Below are the code and all the weights of a small trained network. Each question names an input and a class and asks about switching units off, where a switched-off unit gives its printed mean instead of its output.

import numpy as np


def w(rows, s, z=0):
    codes = np.array(rows[::2]) - 128.0
    scale = np.full(codes.shape[1], s)
    scale[-1] = z or s
    return codes * scale


def norm(h):
    return h / np.sqrt((h * h).mean(-1, keepdims=True) + 1e-5)


def f(y):
    return np.maximum(y, 0)


def log_softmax(a):
    a = a - a.max(-1, keepdims=True)
    return a - np.log(np.exp(a).sum(-1, keepdims=True))


def net(x, mask):
    res = np.array(x, float).reshape(1, 4) / 4 @ E
    u = 0
    for l in range(2):
        y = f(norm(res) @ A[l][:, :-1].T + A[l][:, -1])
        res = res + np.where(mask[u : u + 3], y, B[l][:, -1]) @ B[l][:, :-1]
        u += 3
    return log_softmax(norm(res)[-1] @ U[:, :-1].T + U[:, -1])


A, B = {}, {}
E = w([
[106,111,135,77,141,181,122,246,66,149],'x0',
[223,138,70,91,67,61,114,117,101,55],'x1',
[167,156,174,62,133,138,107,150,196,75],'x2',
[63,187,86,161,117,159,127,132,140,160],'x3',
],0.013)
A[0] = w([
[89,73,246,140,170,160,128,159,99,151,75],'L0N1',
[205,84,121,18,124,105,127,195,61,83,6],'L0N2',
[123,168,232,2,137,173,146,193,244,97,2],'L0N3',
],0.017,0.0053)
B[0] = w([
[117,116,127,123,142,156,204,142,164,156,224],'L0N1',
[134,79,96,85,41,96,104,155,67,104,239],'L0N2',
[135,153,150,119,190,124,8,114,135,115,249],'L0N3',
],0.016,0.017)
A[1] = w([
[96,188,67,222,127,121,147,76,149,111,21],'L1N1',
[159,177,216,119,141,137,107,128,138,77,53],'L1N2',
[250,153,127,93,117,88,150,124,161,34,4],'L1N3',
],0.023,0.0031)
B[1] = w([
[108,93,148,146,93,98,63,80,99,141,242],'L1N1',
[121,112,109,154,180,139,80,125,135,123,211],'L1N2',
[163,205,133,144,165,149,254,142,182,120,250],'L1N3',
],0.015,0.013)
U = w([
[75,170,93,105,99,220,124,238,82,151,2],'0',
[194,107,87,59,33,92,118,182,78,58,167],'1',
[135,145,148,97,197,152,6,150,164,107,252],'2',
[68,56,162,147,153,175,200,135,150,194,73],'3',
[89,137,116,194,45,100,74,58,87,159,115],'4',
[188,218,115,162,127,113,202,96,174,97,113],'5',
],0.015,0.0025)

Each question gives the input, the list of numbers given to net, and the class t.
The units are the neurons (one row each of A and B). Each row of codes is followed by its name. A weight is (code - 128) times the scale printed after its matrix; where a second scale follows, it is the last column's (A, B and U).
mask holds one flag per neuron, layer by layer. A switched-off neuron (its flag False) gives its mean, the last column of its row in B, instead of its output. The means were averaged over made-up inputs and are rounded, as every weight is.
A unit's drop is (log p(t) with every unit on - log p(t) with that unit switched off) / (log p(t) with every unit on - log p(t) with every unit switched off).
The circuit of an input: a set's keep is (log p(t) with only the set's units on - log p(t) with every unit switched off) / (log p(t) with every unit on - log p(t) with every unit switched off). Starting from all 6 units, units are removed one at a time, each time the one whose removal leaves the highest keep (on an exact tie, the one counted first), for as long as the keep stays at least 0.8.
circuit, biggest first: the units of the circuit, biggest drop first
top k neurons: the k neurons with the biggest drops, biggest first
top k neurons in layer l: the k neurons of layer l with the biggest drops, biggest first
drop of u: that unit's drop, to one decimal
input [2,-1,1,8], class 4: top 2 neurons -> (L0N3 L0N2)
input [-8,-7,2,4], class 4: circuit, biggest first -> (L0N3 L1N1)
input [0,-8,1,4], class 3: top neuron -> (L0N1)
input [4,4,-7,4], class 4: circuit, biggest first -> (L0N2 L0N3 L1N3 L0N1)
input [-1,0,-4,-4], class 3: top 4 neurons -> (L0N3 L0N2 L1N1 L1N3)
input [-3,-5,1,4], class 4: top 2 neurons in layer 1 -> (L1N1 L1N3)
input [3,4,-4,7], class 4: top 2 neurons -> (L0N2 L0N3)
input [4,-4,0,5], class 3: top 2 neurons in layer 0 -> (L0N2 L0N1)
input [2,0,-4,0], class 3: top 2 neurons in layer 0 -> (L0N3 L0N2)
input [-5,1,0,0], class 5: top 3 neurons -> (L1N3 L0N3 L0N1)
input [-2,1,-1,2], class 4: top 2 neurons -> (L0N2 L0N3)
input [7,0,-2,0], class 1: top 2 neurons in layer 1 -> (L1N3 L1N2)
input [3,-1,1,-8], class 1: drop of L0N3 -> 0.0
input [6,-3,-5,2], class 3: drop of L0N1 -> 0.1
input [4,2,-8,8], class 4: drop of L0N2 -> 0.8
input [-3,5,3,7], class 5: top neuron in layer 0 -> (L0N3)
